Small tables with named rows and columns. After each table, cells are looked up by row and column.

fodole =
         sesu  ramunat  govovos  taparu  nom  rumo  gunetem  zikugof
vapo       23       73       35      47   46    61       42       51
gega       23       78       68      70   50    36       40       50
ripebuf    23       54       34      34   71    60       39       72
puroba     23       68       56      54   57    45       32       63
luvebo     23       67        5      41   36    74       61       41
zipa       23       65       24      34   57    63       47       59
tavo       23       58       87      63   72    21       21       71
rez        23       87       56      64   36    45       46       39
rifo       23       46       54      32   78    58       30       87

vapo, sesu => 23
luvebo, zikugof => 41
rez, taparu => 64
puroba, zikugof => 63
rez, govovos => 56
ripebuf, zikugof => 72
tavo, taparu => 63
luvebo, rumo => 74
zipa, sesu => 23
rez, gunetem => 46
rez, sesu => 23
vapo, gunetem => 42
tavo, nom => 72
puroba, gunetem => 32
tavo, govovos => 87
Row with the largest taparu: gega

nupes =
,dipanir,noben,zibaz,famuni,dag,lekepap,mel
rovut,4486,2827,4557,3873,5870,3338,2715
ser,2865,4001,5260,4746,6162,4163,5660
vepusas,4819,4148,3952,4671,4152,5024,5930
nok,3531,3928,3187,6087,5021,3775,3610
far,4876,4039,3438,3142,5844,7280,3219
furusuz,3657,4377,2657,3742,4690,5085,5549
godo,3325,4798,4379,4311,4070,3484,3636
dil,3731,4693,4309,4976,3541,4292,4152
zakezo,5768,4759,2101,5093,4236,3425,4446
gepezi,3787,4162,4392,4107,3073,2725,2528
lufa,3975,5495,3713,5380,3965,2461,5670
rabides,5082,3214,7515,2425,3059,3152,4958

dipanir of rabides is 5082
mel of furusuz is 5549
mel of gepezi is 2528
zibaz of far is 3438
zibaz of zakezo is 2101
lekepap of lufa is 2461
lekepap of far is 7280
dag of ser is 6162
noben of ser is 4001
noben of lufa is 5495
mel of godo is 3636
zibaz of furusuz is 2657

Table bogebep
          suz  kubo  bifev
kivi     7655  6342   3168
vilos    5934  4567   8612
guveb    7808  6372   2866
miloduk  7599  5940   3166
pon      7841  6223   2415
mufotu   5829  3193   9494
fug      5990  6385   8671
kaga     6835  4439   7747
vur      3417  6825   6106
tevunim  4509  7621   5928
falosik  8724  5077   2225
piz      5808  5584   6156
kitof    4262  5148   7450
kotos    4389  6500   5590

What is the suz of vilos in bogebep?
5934
What is the suz of piz in bogebep?
5808
What is the kubo of mufotu in bogebep?
3193
What is the kubo of fug in bogebep?
6385
What is the bifev of vur in bogebep?
6106
What is the suz of kaga in bogebep?
6835
What is the kubo of tevunim in bogebep?
7621
What is the bifev of kotos in bogebep?
5590
What is the kubo of vilos in bogebep?
4567
What is the bifev of piz in bogebep?
6156
What is the bifev of kitof in bogebep?
7450
What is the bifev of fug in bogebep?
8671
What is the suz of kivi in bogebep?
7655
What is the suz of fug in bogebep?
5990
What is the kubo of kotos in bogebep?
6500
Which row has the largest kubo? tevunim

gufadu
         dogat  tobebi  puzir  kuvig  mok  murap
babi       101     171    216     92   96    128
mapat      111      89    181     70   90    173
kadanut     76     154    128    132  132     97
rabitad     69     170    165    165  122    133
muf         90      62     91    153  144     94
zosev      101      50    116     82  107    156
bivo       112      49    106     44  107    148

rabitad, puzir => 165
babi, murap => 128
mapat, mok => 90
mapat, puzir => 181
bivo, dogat => 112
kadanut, kuvig => 132
rabitad, kuvig => 165
muf, kuvig => 153
babi, tobebi => 171
mapat, dogat => 111
muf, dogat => 90
babi, dogat => 101
kadanut, dogat => 76
zosev, murap => 156
kadanut, murap => 97
rabitad, tobebi => 170

bobivag:
,lek,timudam,rapa,fifas,kavubad,vova
zef,-0.386,0.084,0.354,0.385,-0.022,0.583
laf,0.345,0.403,-0.133,0.930,0.021,0.449
duzi,0.825,-0.092,0.050,-0.206,0.078,0.103
gugo,0.153,0.306,0.066,-0.332,-0.568,-0.322
zibif,0.641,-0.030,-0.185,-0.208,0.612,0.511
dekabed,-0.226,0.018,0.529,0.339,0.559,-0.620
batodi,0.598,-0.064,-0.096,0.028,0.738,0.464
vus,-0.211,0.079,0.258,0.403,-0.022,0.652
gasanan,0.429,-0.123,0.285,-0.570,0.144,0.227
firavo,0.890,0.238,-0.325,0.476,0.435,0.401

laf, fifas: 0.930
laf, kavubad: 0.021
vus, fifas: 0.403
batodi, fifas: 0.028
gasanan, rapa: 0.285
firavo, fifas: 0.476
Row with the largest fifas: laf

nipoted =
          nav   metu  leguka  terak    zif  zumit  folatom    nup
kos     41440  41659   52426  11342  45538  15291    75181  39195
mup     36616   8638   34180   6984  56135  25816    59987   8469
zofod   15253  19248   22911  29467  68053   3104    30059  55188
rifare  64975  35099   35930  31056  25342  22479    49252  69718
fel     42738  14562   46354  43456  34778  25255    36147  23742
linava  63492  38937   26236  19687  19756  51489    56462  24829

What is the zif of kos in nipoted? 45538
What is the nav of rifare in nipoted? 64975
What is the nav of fel in nipoted? 42738
What is the nup of zofod in nipoted? 55188
What is the zif of zofod in nipoted? 68053
What is the zumit of linava in nipoted? 51489
What is the nup of mup in nipoted? 8469
What is the metu of mup in nipoted? 8638
What is the zumit of kos in nipoted? 15291
What is the zumit of mup in nipoted? 25816
What is the nav of zofod in nipoted? 15253
What is the folatom of fel in nipoted? 36147
What is the terak of linava in nipoted? 19687
What is the folatom of zofod in nipoted? 30059
What is the metu of zofod in nipoted? 19248
What is the metu of rifare in nipoted? 35099

safufa.tsv
	lovim	dob	ribig	sotod	noro	zemozi	vilaf	zarike
forefe	38	114	74	38	184	76	223	35
ros	114	120	203	143	142	195	153	45
mokas	68	142	123	63	94	119	98	55

ros, sotod -> 143
forefe, zarike -> 35
forefe, zemozi -> 76
forefe, lovim -> 38
forefe, noro -> 184
mokas, sotod -> 63
mokas, ribig -> 123
ros, dob -> 120
mokas, zemozi -> 119
forefe, vilaf -> 223
forefe, sotod -> 38
ros, ribig -> 203
ros, zarike -> 45
ros, zemozi -> 195
mokas, noro -> 94
ros, vilaf -> 153
mokas, lovim -> 68
ros, noro -> 142
mokas, dob -> 142
mokas, zarike -> 55

gufepag:
,napip,rof,vod,gil,furisap
vifo,84,46,134,82,144
nipabo,75,126,90,108,170
mizami,51,228,124,143,109
kup,159,19,124,96,59
ven,76,141,101,111,64
morol,120,52,37,74,117
sagu,43,173,86,94,170
vunerof,48,173,124,112,115
katekes,87,42,99,44,83
paret,113,58,127,77,19

paret, rof => 58
paret, furisap => 19
ven, rof => 141
sagu, rof => 173
mizami, furisap => 109
ven, gil => 111
vifo, napip => 84
sagu, gil => 94
sagu, vod => 86
vifo, furisap => 144
paret, napip => 113
vunerof, napip => 48
katekes, furisap => 83
ven, vod => 101
kup, vod => 124
morol, furisap => 117
ven, furisap => 64

nefaner.tsv
	sus	zulevuf	vefi	dis	gadolis	kinog	fifuru	turi	kip	kagupev
lem	55.3	67.8	54.1	21.7	58.6	63.5	40.0	59.2	86.9	53.4
vamog	50.2	51.4	52.5	54.8	48.4	77.6	63.5	78.8	79.7	43.0
suzivat	61.5	39.4	38.3	71.7	45.4	35.1	49.8	80.8	57.6	70.1
vav	40.6	39.4	41.5	68.2	51.9	55.9	58.8	60.8	38.2	43.3

lem, vefi -> 54.1
vav, kinog -> 55.9
vamog, fifuru -> 63.5
vav, kip -> 38.2
vav, vefi -> 41.5
lem, sus -> 55.3
lem, turi -> 59.2
suzivat, zulevuf -> 39.4
vamog, zulevuf -> 51.4
suzivat, dis -> 71.7
lem, gadolis -> 58.6
lem, fifuru -> 40.0
vamog, dis -> 54.8
vav, turi -> 60.8
vav, gadolis -> 51.9
vamog, sus -> 50.2
suzivat, kip -> 57.6
Which row has the largest gadolis? lem

ledo
cols = zivuba, zetaru, pil, pereti, gofu, lagum
vupinot: [-5.890, 7.025, -1.585, -0.514, 1.772, 7.142]
nugosir: [-1.511, 1.857, 3.136, -0.701, 3.356, 6.415]
zenuga: [0.397, 1.440, -3.825, 5.278, -6.059, 3.659]
duve: [7.583, -0.102, 5.572, 2.132, -0.685, -3.841]
bokifon: [2.943, -0.799, 2.869, 3.363, 1.193, 0.348]
vamuza: [-7.311, 6.871, -0.174, -2.728, 5.702, 6.562]
kesan: [3.581, 0.524, 3.951, 2.653, -1.351, 1.889]
kun: [3.814, 0.293, 1.192, -2.196, 1.921, -2.381]
vulor: [-0.665, 1.126, 2.448, 0.715, 1.566, 4.509]

kun, lagum => -2.381
kun, zetaru => 0.293
bokifon, zivuba => 2.943
nugosir, zivuba => -1.511
vamuza, lagum => 6.562
bokifon, lagum => 0.348
kesan, zetaru => 0.524
vulor, zetaru => 1.126
duve, pil => 5.572
Which row has the largest lagum? vupinot

keb
|  | zugimi | fotifi | gam |
|---|---|---|---|
| kom | -1.2 | 0.7 | 2.7 |
| ludilol | -5.4 | -2.1 | 3.7 |
| vun | -5.7 | -0.7 | -0.7 |
| bovap | -1.2 | -1.2 | 3.0 |
| feseb | -3.3 | -0.6 | 0.4 |
| zuz | 7.2 | -3.8 | -3.7 |
| vepuvez | -3.2 | 4.8 | -1.3 |
| ragobaf | -3.6 | -0.6 | 5.6 |
| nol | 0.0 | -3.1 | 1.4 |
| suruku | -3.3 | 2.1 | -0.8 |
| fetunen | -6.7 | -0.7 | -1.6 |
| mos | -5.8 | -1.2 | 1.7 |

fetunen, fotifi => -0.7
kom, zugimi => -1.2
bovap, gam => 3.0
kom, gam => 2.7
feseb, zugimi => -3.3
nol, fotifi => -3.1
fetunen, zugimi => -6.7
ragobaf, gam => 5.6

